Below is a small trained network, with its code and all its weights. Each question gives an input and a class and asks what happens when units are switched off, that is, made to give their printed mean instead of their output.

import numpy as np


def w(rows, s, z=0):
    codes = np.array(rows[::2]) - 128.0
    scale = np.full(codes.shape[1], s)
    scale[-1] = z or s
    return codes * scale


def f(y):
    return y / 2 * (1 + np.tanh(0.7978845608 * (y + 0.044715 * y**3)))


def log_softmax(a):
    a = a - a.max(-1, keepdims=True)
    return a - np.log(np.exp(a).sum(-1, keepdims=True))


def net(x, mask):
    res = np.array(x, float).reshape(1, 8) / 4 @ E
    y = f(res @ A[0][:, :-1].T + A[0][:, -1])
    res = res + np.where(mask, y, B[0][:, -1]) @ B[0][:, :-1]
    return log_softmax(res[-1] @ U[:, :-1].T + U[:, -1])


A, B = {}, {}
E = w([
[88,143,213,127,145,222,148,151,126],'x0',
[138,162,162,135,146,152,138,120,141],'x1',
[143,137,78,97,101,35,108,155,122],'x2',
[130,189,94,207,175,126,196,142,145],'x3',
[180,232,100,66,218,106,214,208,70],'x4',
[102,144,122,129,228,84,148,137,82],'x5',
[133,125,154,189,120,205,147,87,102],'x6',
[27,236,253,70,53,140,221,3,120],'x7',
],0.0051)
A[0] = w([
[153,108,105,151,138,2,133,55,113,225],'neuron 1',
[161,109,89,183,166,173,43,231,128,100],'neuron 2',
[116,78,231,150,191,169,133,156,109,40],'neuron 3',
[189,168,114,39,168,160,189,178,118,51],'neuron 4',
[169,60,138,122,173,123,132,164,132,3],'neuron 5',
[172,72,176,47,136,124,91,86,113,99],'neuron 6',
],0.0078,0.0033)
B[0] = w([
[167,123,188,175,225,175,69,211,213,215],'neuron 1',
[126,205,174,143,91,8,66,93,119,254],'neuron 2',
[119,112,131,96,126,234,15,94,147,171],'neuron 3',
[164,77,74,109,153,173,152,76,2,193],'neuron 4',
[106,204,108,207,164,129,62,81,161,142],'neuron 5',
[70,151,77,214,72,193,180,104,109,158],'neuron 6',
],0.0083,0.005)
U = w([
[168,127,137,118,209,146,91,154,209,254],'0',
[203,89,123,105,159,77,132,89,195,236],'1',
[33,135,74,221,129,117,151,229,139,198],'2',
[129,235,160,124,117,3,94,28,162,14],'3',
[127,77,48,116,177,192,121,247,214,134],'4',
[201,54,93,127,165,95,140,47,107,48],'5',
],0.0043,0.0026)

Each question gives the input, the list of numbers given to net, and the class t.
The units are the neurons (one row each of A and B). Each row of codes is followed by its name. A weight is (code - 128) times the scale printed after its matrix; where a second scale follows, it is the last column's (A, B and U).
mask holds one flag per neuron, in row order. A switched-off neuron (its flag False) gives its mean, the last column of its row in B, instead of its output. The means were averaged over made-up inputs and are rounded, as every weight is.
A unit's drop is (log p(t) with every unit on - log p(t) with that unit switched off) / (log p(t) with every unit on - log p(t) with every unit switched off).
The circuit of an input: a set's keep is (log p(t) with only the set's units on - log p(t) with every unit switched off) / (log p(t) with every unit on - log p(t) with every unit switched off). Starting from all 6 units, units are removed one at a time, each time the one whose removal leaves the highest keep (on an exact tie, the one counted first), for as long as the keep stays at least 0.8.
units of the circuit, in order: the units of the circuit, biggest drop first
most important unit: the unit with the biggest drop
k most important neurons: the k neurons with the biggest drops, biggest first
drop of u: that unit's drop, to one decimal
input [0,0,4,2,7,1,-6,3], class 5: most important unit : neuron 4
input [-6,4,-1,-8,-7,3,1,3], class 2: units of the circuit, in order : neuron 6; neuron 2
input [-3,2,5,1,-5,8,-2,4], class 4: units of the circuit, in order : neuron 1; neuron 2
input [-5,1,-6,-2,-5,-6,8,-6], class 3: 2 most important neurons : neuron 2; neuron 1
input [-1,-2,-5,2,8,0,2,3], class 5: units of the circuit, in order : neuron 4; neuron 1
input [-8,-7,5,6,4,4,6,7], class 0: 2 most important neurons : neuron 1; neuron 2
input [-2,7,2,0,0,3,2,-8], class 3: 2 most important neurons : neuron 2; neuron 5
input [3,1,3,-4,6,6,2,-6], class 3: 3 most important neurons : neuron 2; neuron 5; neuron 1
input [-3,6,8,3,3,-2,-4,5], class 4: 2 most important neurons : neuron 2; neuron 1
input [-4,3,-2,-2,-4,-6,-3,-8], class 3: drop of neuron 5 : 0.1
input [-2,-7,-7,2,1,-8,-5,-8], class 3: drop of neuron 2 : 0.7
input [5,2,-1,-1,7,3,-4,-5], class 5: drop of neuron 1 : 0.2
